Here is a tiny trained network, its code and every weight. The questions are about switching its units off for an input and a class, where a switched-off unit gives its printed mean instead of its output.

import numpy as np


def w(rows, s, z=0):
    codes = np.array(rows[::2]) - 128.0
    scale = np.full(codes.shape[1], s)
    scale[-1] = z or s
    return codes * scale


def f(y):
    return np.maximum(y, 0)


def log_softmax(a):
    a = a - a.max(-1, keepdims=True)
    return a - np.log(np.exp(a).sum(-1, keepdims=True))


def net(x, mask):
    res = np.array(x, float).reshape(1, 6) / 4 @ E
    y = f(res @ A[0][:, :-1].T + A[0][:, -1])
    res = res + np.where(mask, y, B[0][:, -1]) @ B[0][:, :-1]
    return log_softmax(res[-1] @ U[:, :-1].T + U[:, -1])


A, B = {}, {}
E = w([
[64,52,195,74,142,49,152,253,204],'x0',
[187,117,124,74,46,214,134,217,76],'x1',
[197,97,175,237,139,61,110,167,50],'x2',
[68,75,194,41,114,106,72,63,31],'x3',
[137,131,138,125,130,130,121,127,137],'x4',
[162,245,181,56,192,103,185,157,82],'x5',
],0.0055)
A[0] = w([
[77,65,181,108,146,101,147,221,186,162],'neuron 1',
[174,159,77,164,147,127,169,166,201,26],'neuron 2',
[186,206,157,111,164,148,149,92,96,108],'neuron 3',
[172,127,135,92,76,146,162,200,94,78],'neuron 4',
[181,112,124,108,61,182,93,179,58,127],'neuron 5',
[109,90,157,97,137,121,73,100,105,85],'neuron 6',
[184,89,175,195,105,90,134,177,86,137],'neuron 7',
[108,184,88,86,107,205,124,59,161,166],'neuron 8',
[159,105,167,183,155,92,123,159,70,51],'neuron 9',
[82,90,172,73,129,92,101,139,83,141],'neuron 10',
[100,130,168,162,184,78,125,78,141,69],'neuron 11',
[113,118,181,50,139,116,115,82,74,85],'neuron 12',
[85,98,165,68,129,116,74,116,83,58],'neuron 13',
[100,53,191,68,175,62,151,255,188,81],'neuron 14',
[133,188,151,120,157,126,143,134,101,254],'neuron 15',
[124,55,103,189,82,157,64,76,139,98],'neuron 16',
[123,146,137,162,180,99,103,70,148,80],'neuron 17',
[169,128,141,183,135,84,124,113,88,135],'neuron 18',
[143,188,175,85,173,101,168,140,99,37],'neuron 19',
[166,77,146,87,94,168,120,181,101,94],'neuron 20',
[90,119,155,144,182,69,138,109,166,170],'neuron 21',
[73,126,127,150,178,68,126,81,144,77],'neuron 22',
[140,191,188,78,202,103,159,127,96,87],'neuron 23',
[175,127,152,97,71,147,172,193,85,229],'neuron 24',
[126,142,100,174,182,91,163,102,167,143],'neuron 25',
[118,191,179,69,155,101,159,141,75,71],'neuron 26',
[136,135,150,187,132,81,117,157,102,91],'neuron 27',
[156,133,97,176,156,120,190,170,177,94],'neuron 28',
[184,153,151,214,129,127,93,115,81,131],'neuron 29',
[89,173,102,67,124,160,139,153,177,133],'neuron 30',
[97,10,104,160,100,146,79,94,185,74],'neuron 31',
[146,86,172,177,129,86,81,157,71,119],'neuron 32',
[95,114,153,92,131,141,115,63,57,61],'neuron 33',
[89,105,160,100,98,96,54,102,94,46],'neuron 34',
[99,145,135,145,195,63,122,87,126,85],'neuron 35',
[59,120,87,41,115,153,121,109,176,139],'neuron 36',
[159,203,140,127,186,137,180,151,135,112],'neuron 37',
[113,107,181,73,125,113,78,74,73,117],'neuron 38',
[140,154,57,162,159,135,177,175,231,239],'neuron 39',
],0.0068,0.0039)
B[0] = w([
[176,88,67,166,190,111,126,12,22,245],'neuron 1',
[185,230,193,200,54,128,84,195,134,173],'neuron 2',
[107,45,30,183,126,124,133,116,76,184],'neuron 3',
[43,168,105,98,141,197,55,143,216,180],'neuron 4',
[23,148,81,98,168,201,67,96,174,204],'neuron 5',
[188,178,165,182,77,124,134,167,116,164],'neuron 6',
[107,111,200,53,139,89,198,112,183,196],'neuron 7',
[171,115,171,84,208,65,206,18,126,220],'neuron 8',
[159,102,182,38,164,93,224,122,195,163],'neuron 9',
[175,216,161,191,93,119,83,140,127,193],'neuron 10',
[85,157,90,84,146,223,82,171,188,170],'neuron 11',
[187,217,186,183,66,103,137,156,111,181],'neuron 12',
[197,215,174,173,72,131,113,185,176,172],'neuron 13',
[251,139,29,148,242,169,67,4,3,254],'neuron 14',
[70,62,122,166,105,89,111,81,79,213],'neuron 15',
[85,47,51,199,95,80,182,186,61,197],'neuron 16',
[89,149,56,104,145,218,60,144,181,167],'neuron 17',
[133,111,172,53,164,97,178,87,131,176],'neuron 18',
[76,40,51,196,57,80,182,223,126,164],'neuron 19',
[30,120,94,116,99,174,64,119,208,178],'neuron 20',
[57,150,117,97,143,182,66,126,162,200],'neuron 21',
[86,151,103,91,121,206,72,185,196,174],'neuron 22',
[60,25,57,179,67,87,170,202,108,184],'neuron 23',
[43,149,132,125,154,157,32,84,180,229],'neuron 24',
[75,170,125,120,96,184,57,137,147,185],'neuron 25',
[78,33,72,200,53,80,184,206,110,176],'neuron 26',
[125,109,171,50,161,125,174,135,201,163],'neuron 27',
[153,198,202,196,66,130,93,150,151,183],'neuron 28',
[170,109,167,61,204,100,175,34,121,190],'neuron 29',
[120,86,206,79,132,39,202,96,164,188],'neuron 30',
[75,51,92,206,63,60,214,221,70,198],'neuron 31',
[119,101,176,54,164,89,221,106,204,184],'neuron 32',
[236,215,145,181,92,122,105,158,98,176],'neuron 33',
[198,209,182,197,62,108,105,195,136,165],'neuron 34',
[77,158,92,65,163,207,76,162,199,173],'neuron 35',
[125,105,220,59,147,50,234,104,182,206],'neuron 36',
[78,76,105,209,43,80,129,167,95,182],'neuron 37',
[184,216,158,175,86,144,105,163,131,194],'neuron 38',
[148,205,229,195,64,84,87,132,85,251],'neuron 39',
],0.0053,0.0064)
U = w([
[86,115,173,154,109,96,99,119,125,254],'0',
[229,229,215,212,35,117,87,233,159,26],'1',
[42,5,31,196,36,74,202,246,102,21],'2',
[221,126,42,126,216,165,103,40,46,137],'3',
[127,99,248,3,165,75,249,125,245,24],'4',
[12,166,69,69,135,243,1,200,244,35],'5',
],0.0065,0.0061)

Each question gives the input, the list of numbers given to net, and the class t.
The units are the neurons (one row each of A and B). Each row of codes is followed by its name. A weight is (code - 128) times the scale printed after its matrix; where a second scale follows, it is the last column's (A, B and U).
mask holds one flag per neuron, in row order. A switched-off neuron (its flag False) gives its mean, the last column of its row in B, instead of its output. The means were averaged over made-up inputs and are rounded, as every weight is.
A unit's drop is (log p(t) with every unit on - log p(t) with that unit switched off) / (log p(t) with every unit on - log p(t) with every unit switched off).
The circuit of an input: a set's keep is (log p(t) with only the set's units on - log p(t) with every unit switched off) / (log p(t) with every unit on - log p(t) with every unit switched off). Starting from the 12 units with the biggest drops (on a tie, the unit counted first), units are removed one at a time, each time the one whose removal leaves the highest keep (on an exact tie, the one counted first), for as long as the keep stays at least 0.8.
units of the circuit, in order: the units of the circuit, biggest drop first
most important unit: the unit with the biggest drop
top k neurons: the k neurons with the biggest drops, biggest first
input [8,8,3,3,-1,5], class 3: top 2 neurons : (neuron 14; neuron 1)
input [-1,7,-1,3,0,7], class 2: units of the circuit, in order : (neuron 26; neuron 23)
input [3,-2,-7,-7,3,-3], class 1: units of the circuit, in order : (neuron 39)
input [4,5,3,1,-6,7], class 2: units of the circuit, in order : (neuron 26; neuron 23)
input [3,5,-7,0,-5,-4], class 4: units of the circuit, in order : (neuron 36; neuron 30)
input [2,-7,5,6,0,-7], class 2: top 4 neurons : (neuron 31; neuron 16; neuron 39; neuron 24)
input [2,5,4,-1,-3,5], class 2: units of the circuit, in order : (neuron 26; neuron 19; neuron 23)
input [-4,3,-1,8,-4,7], class 1: units of the circuit, in order : (neuron 12; neuron 38)
input [-6,-3,2,-6,-4,-4], class 1: units of the circuit, in order : (neuron 39; neuron 2)
input [-5,7,-1,1,5,-5], class 5: top 4 neurons : (neuron 5; neuron 14; neuron 1; neuron 20)
input [5,-4,-4,3,-4,-3], class 3: units of the circuit, in order : (neuron 14; neuron 1)
input [-6,-8,-2,7,-7,-5], class 5: units of the circuit, in order : (neuron 17; neuron 22)
input [3,-7,-3,0,-4,8], class 2: units of the circuit, in order : (neuron 23; neuron 19)
input [1,-4,-8,4,3,0], class 4: units of the circuit, in order : (neuron 36)
input [7,-1,-6,-8,-6,-2], class 1: top 2 neurons : (neuron 39; neuron 2)
input [-6,0,-4,-8,6,6], class 1: top 2 neurons : (neuron 2; neuron 39)
input [5,7,5,8,-1,7], class 1: top 3 neurons : (neuron 10; neuron 12; neuron 13)
input [7,-3,3,6,2,4], class 3: top 3 neurons : (neuron 14; neuron 1; neuron 39)
input [8,-6,-5,-8,-4,-5], class 1: top 3 neurons : (neuron 39; neuron 2; neuron 28)
input [-6,-5,8,0,-3,-7], class 4: most important unit : neuron 29
input [0,4,1,-3,-2,4], class 2: top 2 neurons : (neuron 37; neuron 14)
